Here is a tiny trained network, its code and every weight. The questions are about switching its units off for an input and a class, where a switched-off unit gives its printed mean instead of its output.

import numpy as np


def w(rows, s, z=0):
    codes = np.array(rows[::2]) - 128.0
    scale = np.full(codes.shape[1], s)
    scale[-1] = z or s
    return codes * scale


def f(y):
    return y / 2 * (1 + np.tanh(0.7978845608 * (y + 0.044715 * y**3)))


def log_softmax(a):
    a = a - a.max(-1, keepdims=True)
    return a - np.log(np.exp(a).sum(-1, keepdims=True))


def net(x, mask):
    res = np.array(x, float).reshape(1, 4) / 4 @ E
    y = f(res @ A[0][:, :-1].T + A[0][:, -1])
    res = res + np.where(mask, y, B[0][:, -1]) @ B[0][:, :-1]
    return log_softmax(res[-1] @ U[:, :-1].T + U[:, -1])


A, B = {}, {}
E = w([
[254,77,123,99],'x0',
[118,115,154,144],'x1',
[117,6,43,193],'x2',
[128,198,133,240],'x3',
],0.0082)
A[0] = w([
[159,78,67,182,169],'n0',
[84,65,162,60,91],'n1',
[85,131,114,163,149],'n2',
[179,87,81,212,51],'n3',
[118,67,97,152,60],'n4',
[112,152,145,126,186],'n5',
[145,152,145,179,36],'n6',
[133,122,50,110,202],'n7',
[107,110,165,132,95],'n8',
[170,5,142,115,189],'n9',
[184,116,147,143,196],'n10',
[77,82,135,150,157],'n11',
[150,71,115,167,131],'n12',
[118,119,252,106,106],'n13',
[190,127,140,187,147],'n14',
[190,106,152,115,193],'n15',
[100,72,99,226,111],'n16',
[192,110,109,103,130],'n17',
[132,166,147,186,111],'n18',
[187,170,211,107,166],'n19',
[133,112,125,66,120],'n20',
[110,65,71,160,90],'n21',
[58,166,167,173,63],'n22',
[136,92,50,168,51],'n23',
[123,151,175,137,143],'n24',
[143,173,116,179,97],'n25',
[109,109,169,160,159],'n26',
[198,167,139,235,95],'n27',
[78,100,105,48,52],'n28',
[120,123,166,153,103],'n29',
[10,135,69,107,158],'n30',
[123,192,87,210,70],'n31',
[204,148,67,129,250],'n32',
[143,54,133,182,138],'n33',
[80,103,170,162,142],'n34',
[113,92,60,105,100],'n35',
[109,96,110,143,146],'n36',
[171,99,188,93,94],'n37',
[208,37,194,140,157],'n38',
[166,84,177,112,155],'n39',
[124,188,99,168,82],'n40',
],0.012,0.0021)
B[0] = w([
[114,199,151,126,228],'n0',
[175,70,52,108,189],'n1',
[108,150,157,149,170],'n2',
[140,131,133,100,217],'n3',
[135,125,151,62,187],'n4',
[140,131,138,130,157],'n5',
[150,93,94,97,152],'n6',
[128,142,188,114,170],'n7',
[103,115,52,135,130],'n8',
[112,135,152,138,254],'n9',
[69,129,125,217,169],'n10',
[131,156,150,119,175],'n11',
[120,192,152,99,191],'n12',
[213,128,136,99,192],'n13',
[57,90,85,141,177],'n14',
[118,124,129,227,183],'n15',
[171,119,153,103,235],'n16',
[72,185,109,147,181],'n17',
[199,61,76,158,178],'n18',
[146,204,199,119,222],'n19',
[78,118,133,96,164],'n20',
[198,127,123,110,214],'n21',
[108,129,113,116,208],'n22',
[149,174,156,35,201],'n23',
[159,156,128,137,163],'n24',
[136,37,106,111,169],'n25',
[210,144,111,147,145],'n26',
[96,70,53,76,218],'n27',
[122,69,75,70,179],'n28',
[119,86,104,106,135],'n29',
[56,150,179,235,226],'n30',
[148,103,116,78,204],'n31',
[68,117,166,254,191],'n32',
[145,153,179,115,203],'n33',
[101,116,213,175,161],'n34',
[165,149,147,100,179],'n35',
[196,156,157,112,160],'n36',
[111,59,85,127,172],'n37',
[55,187,137,130,223],'n38',
[83,120,89,188,170],'n39',
[145,109,73,85,171],'n40',
],0.0056,0.0078)
U = w([
[165,119,133,108,254],'0',
[243,150,172,80,42],'1',
[84,120,128,150,71],'2',
[185,53,2,61,95],'3',
],0.012,0.0051)

Each question gives the input, the list of numbers given to net, and the class t.
The units are the neurons (one row each of A and B). Each row of codes is followed by its name. A weight is (code - 128) times the scale printed after its matrix; where a second scale follows, it is the last column's (A, B and U).
mask holds one flag per neuron, in row order. A switched-off neuron (its flag False) gives its mean, the last column of its row in B, instead of its output. The means were averaged over made-up inputs and are rounded, as every weight is.
A unit's drop is (log p(t) with every unit on - log p(t) with that unit switched off) / (log p(t) with every unit on - log p(t) with every unit switched off).
The circuit of an input: a set's keep is (log p(t) with only the set's units on - log p(t) with every unit switched off) / (log p(t) with every unit on - log p(t) with every unit switched off). Starting from the 12 units with the biggest drops (on a tie, the unit counted first), units are removed one at a time, each time the one whose removal leaves the highest keep (on an exact tie, the one counted first), for as long as the keep stays at least 0.8.
units of the circuit, in order: the units of the circuit, biggest drop first
top k neurons: the k neurons with the biggest drops, biggest first
drop when u is switched off: that unit's drop, to one decimal
input [-2,-7,-6,-8], class 3: units of the circuit, in order => [n28; n1]
input [8,-3,1,8], class 2: units of the circuit, in order => [n32; n14]
input [7,-4,6,6], class 2: units of the circuit, in order => [n32]
input [2,6,-3,-7], class 3: units of the circuit, in order => [n1; n37]
input [3,4,2,6], class 3: units of the circuit, in order => [n27; n30]
input [-3,3,-1,-8], class 3: units of the circuit, in order => [n1; n28]
input [6,-6,-7,-8], class 3: top 2 neurons => [n37; n1]
input [-7,6,-7,6], class 1: units of the circuit, in order => [n13; n19]
input [-6,5,1,-8], class 3: top 2 neurons => [n1; n28]
input [6,-6,-5,5], class 0: top 2 neurons => [n19; n30]
input [3,1,8,7], class 1: drop when n28 is switched off => 0.0
input [1,-6,8,7], class 1: drop when n33 is switched off => 0.1
input [0,-8,6,-7], class 0: drop when n9 is switched off => 0.3
input [4,-7,4,8], class 3: units of the circuit, in order => [n27]
input [-3,4,-1,-7], class 3: units of the circuit, in order => [n1; n28]
